Below are the code and all the weights of a small trained network. Each question names an input and a class and asks about switching units off, where a switched-off unit gives its printed mean instead of its output.

import numpy as np


def w(rows, s, z=0):
    codes = np.array(rows[::2]) - 128.0
    scale = np.full(codes.shape[1], s)
    scale[-1] = z or s
    return codes * scale


def f(y):
    return np.maximum(y, 0)


def log_softmax(a):
    a = a - a.max(-1, keepdims=True)
    return a - np.log(np.exp(a).sum(-1, keepdims=True))


def net(x, mask):
    res = np.array(x, float).reshape(1, 5) / 4 @ E
    y = f(res @ A[0][:, :-1].T + A[0][:, -1])
    res = res + np.where(mask, y, B[0][:, -1]) @ B[0][:, :-1]
    return log_softmax(res[-1] @ U[:, :-1].T + U[:, -1])


A, B = {}, {}
E = w([
[125,128,132,130],'x0',
[130,129,128,128],'x1',
[228,84,153,175],'x2',
[102,173,90,225],'x3',
[46,1,83,140],'x4',
],0.01)
A[0] = w([
[88,10,71,147,7],'n0',
[86,134,101,227,65],'n1',
[177,97,140,222,154],'n2',
[73,154,126,91,39],'n3',
[139,124,132,193,2],'n4',
[103,99,74,137,43],'n5',
[129,68,151,17,66],'n6',
[108,173,52,194,17],'n7',
[38,184,87,119,72],'n8',
],0.013,0.0054)
B[0] = w([
[227,221,97,116,254],'n0',
[100,98,212,187,208],'n1',
[155,63,105,51,230],'n2',
[168,111,152,83,170],'n3',
[150,131,165,103,152],'n4',
[142,173,156,138,169],'n5',
[81,113,217,205,221],'n6',
[113,123,214,159,194],'n7',
[144,88,113,5,223],'n8',
],0.011,0.0089)
U = w([
[102,130,114,143,250],'0',
[106,126,115,147,241],'1',
[93,129,211,179,61],'2',
[178,255,120,138,52],'3',
[132,49,120,55,37],'4',
[67,93,33,189,106],'5',
],0.012,0.014)

Each question gives the input, the list of numbers given to net, and the class t.
The units are the neurons (one row each of A and B). Each row of codes is followed by its name. A weight is (code - 128) times the scale printed after its matrix; where a second scale follows, it is the last column's (A, B and U).
mask holds one flag per neuron, in row order. A switched-off neuron (its flag False) gives its mean, the last column of its row in B, instead of its output. The means were averaged over made-up inputs and are rounded, as every weight is.
A unit's drop is (log p(t) with every unit on - log p(t) with that unit switched off) / (log p(t) with every unit on - log p(t) with every unit switched off).
The circuit of an input: a set's keep is (log p(t) with only the set's units on - log p(t) with every unit switched off) / (log p(t) with every unit on - log p(t) with every unit switched off). Starting from all 9 units, units are removed one at a time, each time the one whose removal leaves the highest keep (on an exact tie, the one counted first), for as long as the keep stays at least 0.8.
units of the circuit, in order: the units of the circuit, biggest drop first
unit that matters most: the unit with the biggest drop
k most important neurons: the k neurons with the biggest drops, biggest first
drop of u: that unit's drop, to one decimal
input [-1,7,1,5,-6], class 1: most important neuron => [n0]
input [8,6,1,-6,-8], class 0: 2 most important neurons => [n0 n5]
input [-4,8,-7,-7,-8], class 1: 2 most important neurons => [n0 n6]
input [3,3,-2,2,4], class 3: units of the circuit, in order => [n0 n2]
input [-3,1,8,-8,0], class 2: 3 most important neurons => [n6 n8 n0]
input [6,-3,5,7,6], class 2: 3 most important neurons => [n1 n7 n8]
input [-5,-1,7,8,-3], class 2: 4 most important neurons => [n1 n7 n8 n0]
input [-8,2,1,-7,7], class 0: units of the circuit, in order => [n6 n0]
input [2,5,4,6,3], class 2: 3 most important neurons => [n1 n7 n8]
input [3,0,-8,4,-7], class 4: 2 most important neurons => [n8 n0]
input [5,-7,8,2,5], class 4: 2 most important neurons => [n2 n6]
input [-8,-1,3,2,-7], class 0: 3 most important neurons => [n0 n2 n5]
input [4,0,-6,8,-4], class 2: 2 most important neurons => [n7 n1]
input [-5,-2,2,8,6], class 2: unit that matters most => n1
input [-8,-3,8,3,-6], class 0: 3 most important neurons => [n8 n0 n3]
input [-5,1,7,-8,0], class 2: 2 most important neurons => [n6 n8]
input [4,7,2,6,-6], class 1: 4 most important neurons => [n0 n6 n2 n5]
input [-6,3,6,-8,0], class 2: drop of n3 => 0.0
input [-4,-2,0,0,8], class 3: drop of n0 => 0.8
input [4,2,0,7,2], class 2: unit that matters most => n1
input [-8,2,5,-6,-7], class 0: drop of n5 => 0.1
input [-5,3,0,-6,2], class 2: drop of n6 => 0.8
